Rows and roughly how far along a hidden order each lies, from 0 to 10
In the rows, 128 means zero.
[138 115 156 135 103 137 140 103 117 158  95 119 134 121 150 119 159 106
 113 182  82 119 113 131 140 106 154  99 120 100 123 172 122 127  99 134
 131 132 122 123  56 157  90 117 120  89 113 145]  2
[129 126 115  95 150 118 134 156 122 116 176 122 103 126 110 143 132 147
  26 112  99 133 150 114 119 121 118 145 121  77 131  82 133 132 123 134
 132  98 140 148 120 138 193 132 132 110 131  85]  5
[113 128 108  87 121 116 127 143 125  99 162 123 116 111 106 133 138 134
   1 121  95 145 138 113 122 125 124 139 104  88 132  96 139 132 130 134
 131  95 148 142 112 152 142 119 127  98 128  89]  5
[146 116 162 163 111 143 139 101 116 159  83 119 143 127 148 123 161 111
 186 195  97 116 107 131 147 112 153  97 123 116 120 169 121 129 100 130
 130 147 117 114  63 147  69 122 126 106 121 167]  2
[141 116 146 103 135 129 145 127 115 158 130 122 112 128 140 130 143 122
  88 148  76 120 136 129 131 103 137 114 131  74 127 131 121 125 101 137
 133 115 126 146  68 147 169 127 129  88 110 109]  3
[149 116 170 182 108 146 140  99 115 161  63 118 149 131 150 121 166 111
 232 204 103 111 101 131 150 113 161  96 121 129 117 180 119 130 102 126
 128 160 115 106  65 141  56 123 119 118 128 185]  1
[146 115 171 206 108 144 142  95 115 167  56 118 157 134 151 115 176 111
 234 220 113 106  91 128 159 115 162  91 112 132 113 186 119 129  99 124
 126 175 110  98  57 140  43 122 113 114 136 187]  0
[144 116 166 172 102 145 137  96 117 157  77 119 147 126 149 117 165 106
 181 201  95 114 102 131 147 113 158  96 119 128 119 184 121 130 101 128
 128 151 117 108  59 149  54 119 117 108 123 175]  2
[146 115 159 143 120 141 142 112 115 162 105 119 133 129 154 126 159 115
 158 180  87 117 120 131 141 106 149 101 129 103 122 162 120 127  99 132
 131 136 117 125  61 146 109 125 123 101 118 149]  2
[147 115 172 202 112 143 143 103 114 164  38 116 157 135 151 112 174 113
 240 220 115 104  91 128 162 114 161  94 113 135 110 194 119 129 100 123
 126 170 110 100  59 137  39 122 113 113 139 192]  0
[141 116 166 167  98 144 136  93 117 155  76 118 149 122 150 117 165 104
 184 204  95 116  98 131 148 111 162  94 116 125 119 188 122 130 102 128
 129 153 117 106  58 151  49 117 117 106 121 176]  2
[116 141  92  47 138 124 116 159 127  80 218 127  93 116  95 151 101 140
  13  58  89 163 169 114 104 128 106 166 125 107 147  49 142 132 156 132
 136  75 152 146 175 137 182 132 141 139 119  77]  8
[125 136  96  75 162 119 127 169 124  96 203 125  93 128  96 154 109 156
  40  73 107 143 166 110 111 129 108 158 126  93 141  42 137 133 145 131
 132  85 143 151 163 127 209 139 141 134 134  76]  6
[115 151  84   7 108 133 103 147 130  57 241 125  92 101  94 163  86 121
   8  41  74 183 178 121  87 121 109 163 134 123 159  82 145 134 167 135
 143  58 158 142 188 147 155 128 147 157 100  86]  10
[127 127 106  92 155 119 134 160 122 111 173 123 103 127 107 146 128 152
  33 105 102 136 154 112 121 123 116 145 124  82 134  65 134 132 130 133
 132  98 140 150 134 133 200 135 134 117 135  87]  5
[133 120 128  89 144 124 139 141 119 141 158 124 106 127 126 136 136 134
  49 134  87 127 144 122 125 112 126 127 126  74 130 105 124 128 112 136
 132 101 133 149  98 143 181 130 132  96 119  95]  4
[145 114 154 123 135 136 147 117 114 169 119 120 122 132 144 129 146 121
 125 163  79 114 128 131 135 102 141 104 135  87 125 140 118 126  97 135
 132 125 120 135  68 144 145 129 128  96 114 130]  3
[119 130 107  86 144 117 129 157 124  97 181 124 103 121 101 143 127 146
   1 102  88 142 148 111 116 127 115 155 115  85 136  69 138 133 135 132
 131  90 147 147 138 137 179 131 136 115 135  81]  6
[146 115 151 105 150 132 149 127 113 164 139 121 109 135 143 135 138 130
 112 144  81 113 143 129 128 103 135 114 139  72 127 118 119 125 100 137
 133 112 121 149  83 140 193 134 133  94 113 115]  3
[152 115 158 126 140 137 147 124 113 169 119 120 120 136 147 132 148 124
 157 163  86 111 134 130 138 103 141 105 139  84 124 131 117 126  99 134
 133 128 117 136  75 139 149 132 130 100 117 131]  3
[124 122 123  88 126 122 133 129 122 125 150 123 110 117 123 129 145 127
   4 139  85 135 139 120 126 115 129 129 114  82 130 120 131 129 117 136
 132  99 139 145  84 155 148 121 126  87 118  94]  4
[140 116 165 164  94 144 136  92 118 151  75 118 149 122 148 116 168 103
 187 203  93 118  97 132 147 108 161  94 114 126 119 191 122 130 103 128
 129 151 119 106  55 149  42 115 115 103 122 176]  2
[137 114 156 129 100 136 139 105 117 155  94 119 133 120 149 119 159 106
 106 188  78 120 112 132 140 106 156 102 120 100 123 169 122 127  99 134
 132 128 125 125  49 157  89 117 120  86 112 145]  3
[133 115 155 131  92 136 137  99 119 151  87 119 136 114 148 114 163 100
  88 192  77 123 107 133 141 105 156 100 114 104 122 166 123 128  99 134
 132 127 125 121  46 163  66 112 117  82 110 150]  2
[139 115 153 111 120 133 142 114 116 160 116 120 124 124 148 124 152 113
  95 168  77 120 124 131 135 100 145 105 126  89 124 153 121 125  96 135
 133 123 125 138  54 155 123 122 124  83 110 131]  3
[127 127 112  90 147 118 133 154 123 113 165 123 103 124 109 144 130 146
  16 113 102 138 148 114 119 121 117 139 119  79 134  81 134 132 128 134
 132  93 141 148 122 138 185 131 132 109 133  79]  5
[134 125 119  94 160 120 138 157 119 128 174 123 102 132 116 144 127 147
  52 110  96 126 153 116 120 119 117 142 129  81 133  81 129 131 121 134
 132  99 134 151 125 133 207 137 135 111 130  82]  5
[145 116 171 194 104 145 140  93 116 160  58 117 156 130 151 116 170 109
 219 216 107 111  94 129 157 115 161  92 114 132 114 185 121 130 101 124
 127 166 112 101  59 142  33 121 111 112 132 190]  1
[123 130 106  83 142 117 130 156 125 102 177 123 104 121 102 142 128 147
   6 101 102 144 150 111 118 126 117 143 115  80 135  71 137 133 132 132
 131  95 144 143 136 138 180 130 132 112 134  82]  5
[111 145  86  32 125 128 110 153 128  69 234 127  97 109  97 154  96 131
   3  56  88 172 172 115  97 124 110 162 125 114 152  45 144 133 160 132
 138  66 155 145 177 144 167 129 142 146 110  82]  9
[125 132 102  88 155 117 131 166 123 102 189 124 101 127 101 149 122 155
  29  84 106 140 156 110 112 128 111 150 122  85 137  61 136 133 137 132
 132  94 142 155 152 128 202 136 137 126 138  77]  6
[119 128  98  80 141 115 128 158 125  95 183 124 102 120 100 143 125 148
   3  91 103 145 154 111 118 127 114 149 113  89 136  68 138 133 134 132
 131  92 148 148 139 137 178 130 133 118 134  79]  6
[117 133 100  85 137 117 126 155 126  98 181 124 103 118  98 141 124 145
   1 100 100 147 148 111 115 128 115 151 111  89 136  75 139 133 138 132
 132  91 147 146 140 141 173 128 132 116 133  80]  6
[113 150  84  15 108 132 104 148 129  61 241 126  92 101  95 162  88 122
   1  45  75 184 177 119  89 121 110 163 131 120 158  49 146 134 168 134
 142  58 159 142 178 146 153 127 145 152 102  91]  10
[135 119 135  93 144 125 140 139 118 144 151 123 107 128 129 134 135 134
  55 133  85 125 145 124 126 110 128 125 128  76 130 106 126 129 110 136
 132 104 131 150  91 145 186 131 132  93 120  98]  4
[137 118 139  93 139 126 141 134 117 152 144 123 109 127 135 132 139 129
  62 137  71 122 143 125 128 106 132 120 129  75 128 120 124 127 102 137
 133 107 131 147  81 149 177 128 129  86 112 103]  4

Part 2:
[132 122 142 146 116 127 121 170 132 127 116 128 134 119  75 165 119 148
 110 115 136 129 140 162 120 143  98  92 107 139 130 108 135 142  97 127
 137 130 141 140 141 106 153 233 147   1 107 136 137  43 117 122  22 210
 131 116 115 119 127 160 106 146 129 115 139 212 159 132 158 201 110  97
 134 130 155 211 134 165 116 145 117 132 122 105 132 132 108 149 131 132
 130 135 109 168 166 157 133 173 143 112 112  79  70 128 118 120 169 130
 146 126 138 134 143 147 123 132 111 122 157 149  99 128 120 106 144 159
 151 147 150 126 202 131 131  99 136 121 117 110 143 133 115 187 162 153
 147 105 182]  6
[141 134 124 145 132  90 188 106 114 124 109 127 128 122  95  72 121 132
 159 137 127 113 123 113  97 122 157 178 152  99 145 137 120 119 113 135
  65 135 106  75 106 109 120  15  94 232 131 108 121 132 141 140 124  21
 205 128 126 100 153 134 153 117 105 128  97 210  58 134  99 131  90 181
 134 110  57 130  91 128 130 106 133 143 126 133  99 120 128 115 112 128
 117 133 133  98 149 115 115 217 128 136 140 132 168 126 138 123  87 122
  87 170 133 115 122 122 137 131 121 166 122 112 154 143 136 117 181 127
 114  98 123 134 114 102 133  77 106 120 123 141 133 127 118 183 129  60
 115 116  68]  8
[116  98 142  95 138 139 105 141 130 115  94 135 133 121  97 143 127 130
  92 118 126 128 144 234 138 127 133 137 132 132 124 101 169 134  22 130
 117 135 127 153 154 112 147 200 155  85 112 162 134 104 123 132 160 186
 142 125 105 165 102 144  94  60 113 120 129 160 151 118 180 176 117  80
 114 144 193 113 155 191 129 129 131 135 132 142 151 127 123 192 132  90
 123 137 117 125 138 134 119 139 140 104 133 117 208 125 113 125 174 127
 155 127 126 119 147 131 127 127 124 140 149 146 106 128 121 143 107 131
 148 125 146 133 143  81 131 118 162 113 129 112 149 138 110 160 157 170
 149 115 209]  6
[163 112 125 161 155  99 190 108 116 132 116 119 132 107  96  63 138 130
 151 123 155 151 125 170 137 148 193 141 134 117 108 135 119 157 111 115
 153  97  99 120 100 171 158  78  96 163 114 113 128 186 143 145  89 152
 159 131 131 222  72 113 161  77 108 132 103 229  42 132 166 176 132  99
 133 130 108 128 150 179 104  69 143  99 140 159 134 123  99 159 146 104
 121 128 121 127 114  83 114  11 125 126 160 162  34 120 113 117  82 120
 109 172 131  86 124 125 131 128 114  75  62  60 122 124 130  93 140 109
 141 130 118 174 183 255 145 246 158 129 107 116 100 132 126 206 176 126
 113 151 134]  1
[158 123 123 107 115 166 110  91 125 118 133 125 132 126 117  91 132 149
 138 130 127 145 143 136 145 123 167 178 192 117 126 115 132 112  60 138
 128 117 138 137 155 120 143 107 122 228 129 128 124 174 128 127 255  92
  89 131 117 148 116 147 108 125  73 121  96 134  57 125 165 117 143 107
 130 145  69 192 107 113 124 152 125 127 135 126 191 125 128 191 101 140
 121 132 114  77 154 151 123 143 129 125 122 143 181 120 149 115 137 129
 124 127 120 113 144 137 135 127 121 181 175 159 195 142 142  57 132 146
 117 107 106 115 147  91 131 149 147 159 114 123 176 128 141 183  94 100
 108  87 107]  9
[144 119 130 176 134 120  85  96 134 117 132 124 136 134 113 133 143 121
 103 109 143 142 118 178 139 126 125 148 138 141 101 105 140 107 107 114
 216 124 115 176 143 157 121 138 114 197 136 139 129 148 131 153 250 148
  17 124 120  95  70 114 118  95 157 124 150  85 124 129 144 178 171 149
 147 160 148  66 136 167 128 112 134 128 123 177 167 131 128 156 112  47
 132 121 115  81 120 131 115  54 121 128 134 167 113 128 128 105 243 123
 149 138 124 137 118 124 124 126 126 117 151 158 154 153 133  87 115 117
 120 125 120 156 160 183 135 208 180 104 120 122 152 123 135 187 134 135
 102 127  88]  10
[150 134 125 102 112 154 119 135 119 133 136 124 129 107 163 102 136 163
 137 136 128 136 135  73 125 167 188 147 174 131 138 133 108 131 121 140
 146 107 167 117 136 146 152 146 122 123 122 122 125 176 127 103 205 140
 191 130 135 208 174 145 133 217  88 120  81 166  85 130 153  95 134  70
 135 124  48 255  83 107  97 146 121 115 131  85 176 130 115 133 117 212
 108 128 111 132 158 166 137 122 132 134 111 102  76 130 137 125  55 131
 112 109 125  82 144 138 128 128 121 141 111 115 173 124 130  93 131 153
 133 123 113 106 153 121 133  80 110 165 109 114 142 130 132  93  76 154
 130  88 143]  1
[120 115 136  80 151 162 101 113 139 117 124 122 129  85 113  80 124 145
 133 112 155 137 128 211 149 138 101 124 145 131 109 111 132 128   7 140
 124 126 121 157 125 152 142 131 145  73 123 158 118 190 126 122 204  99
  66 128 113 153 104 141  90  77 108 127  84 186   1 125 119 121 149  91
 125 123 123  90 120 170 119 101 139 102 142 125 129 122  94 148 130  81
 117 121 114 121 167  98 131 131 129 123 138 105 138 120 131 129 123 129
 137 100 133 121 131 128 118 128 109 136 142 126 148 123 125  93 109 121
 134 124  90 120 155 119 128  72 138 154 113 139 118 134 159 196 122 133
 158 144 176]  5
[107 128 142 145 141  60 151 122 113 122  86 137 135 138 120  80 133 122
 112 128 129 103 116 114  70 149 237 189 126 114 142 109 148 161 163 121
 133 138 146 101 134 134 140 123 116 146 122 136 134 109 140 150  80 153
 224 125 135 237 161 116 164 196 169 123 133 255 181 140 170 209  87 131
 152 128  89 180 108 174 128 114 127 142 103 135  93 131 141 141 132 126
 118 128 122 118 125 126 128 132 131 136 156 154  60 141 116 113 150 116
 121 174 127  64 120 107 133 127 127 101  59 150  68 145 119 160 135 104
 143 110 141 141 146 117 130 161 131  60 122 110 141 129  95  91 118 123
  87 118 113]  3
[140 113 125 101 125 152 162 133 120 138 148 120 125 180  35 109 118 134
 161 140 118 122 161 187 131 100  91 125 137 103 116 130 138 140  68 134
  71 130 110 130 129  78 125  84 139 139 110 116 129  83 122 118   1 106
  90 123 122  88  92 155 120  79  83 116 110 255  82 122  91 100 104  95
  99 127 151 126 135 116 118 151 128 136 143 134  99 120 129 198 145  93
 145 144 142 142 133 125 132 159 135 102 120 143 121 122 127 132 104 132
 129 137 132 135 128 144 145 131 107 145 171 110 123 136 136  92 163 132
 125 118 144 149 157  80 129 144 131 176 132 142 152 131 113 143 167  66
 142  82 152]  8
[130 130 136 148 115 110  94 164 123 130 128 130 132 118 165 162 136 122
  72 128 118 136 129  86 125 156 171 108 132 147 119 117 125 148 199 113
 199 124 166 167 148 142 144 214 143  88 130 143 139  92 123 130  75 216
 119 129 144 202 129 114 143 160 159 124 144 185 245 135 179 159 145  88
 124 157 162 174 145 113 118 148 118 129 112 125 152 135 142 133 136 153
 141 127 119 140  94 141 136   3 124 128 139 122  29 143 130 113 154 127
 152  92 122 111 129 125 123 126 134  82  81 139  90 127 126 129  78 136
 152 154 155 136 156 150 129 153 138 117 130  97 121 135 113  33 126 162
 112 142 182]  0
[105 123 111 162 124 129 167 137 119 140 155 122 125 179 140 169 138 118
 157 142 115 141 133  82 139  99 157 144 111 122 135 156 147 127 190 109
 139 110 106  95 118 133 127  83  92 161 127  92 133 157 134 125 158 196
 192 132 134 148 111 106 160 118 131 134 159  23 195 124 145 119 131 140
 130 139 126 151 171 120 137 118 125 129 140 154 155 131 145 157 134 151
 130 135 140 140  63 137 107  88 116 125 113 210  82 120 124 133  98 131
 122 173 120 139 134 138 131 125 148 136 114  88 118 106 137 160 146 120
 122 128 150 138 104 167 137 255 138 137 145 111 138 123 114 129 156 124
 100 142  87]  1
[147 141 121 117 104 125 128 149 117 141  91 130 123 148 140 157 116 123
 101 156 104 112 135  34 102 131  91 123 130 128 127 146 115 139 210 136
 129 118 153 120 140  96 102 140 126 172 136 110 135  76 127 119  92  88
 137 134 147 110 159 120 154 213 128 117 141 189 189 136  98  83 120 150
 113 129 115 150  82  52 117 175 126 146 116 143 129 131 141  78 144 165
 147 139 139 119 117 163 154  87 128 133 131 105  78 143 126 125  94 132
 118 126 125 105 114 114 141 128 119 129 152 135 147 147 147 134 118 123
 124 117 152 129  86  96 110  78 111 161 135 139 122 128 124  12 104 127
 111 117 105]  3
[115 104 127  71 132 176 111 103 123 132 151 121 129 170 144 104 144 146
 131 149 128 140 140 156 155 138 171 167 151 107 123 112 165 132 104 130
 164 106 147 136 152 154 156 134 128 161 101 126 126 188 127 122 224 191
 156 129 133 223 100 129 112 150 115 121 111  75 102 126 135  72 148   1
 126 145 127 194 112 150 109 137 130 103 139 124 189 129 126 182 145 111
 116 127 119 121 122 153 107  50 130 113 114 194  73 120 130 128  82 132
 131 138 114  66 140 128 139 124 120 130 136 134 152 112 124  76 131 121
 131 105 115 121 137 124 136 235 146 172 128 120 163 120 133 157  99 131
 116  94 138]  1
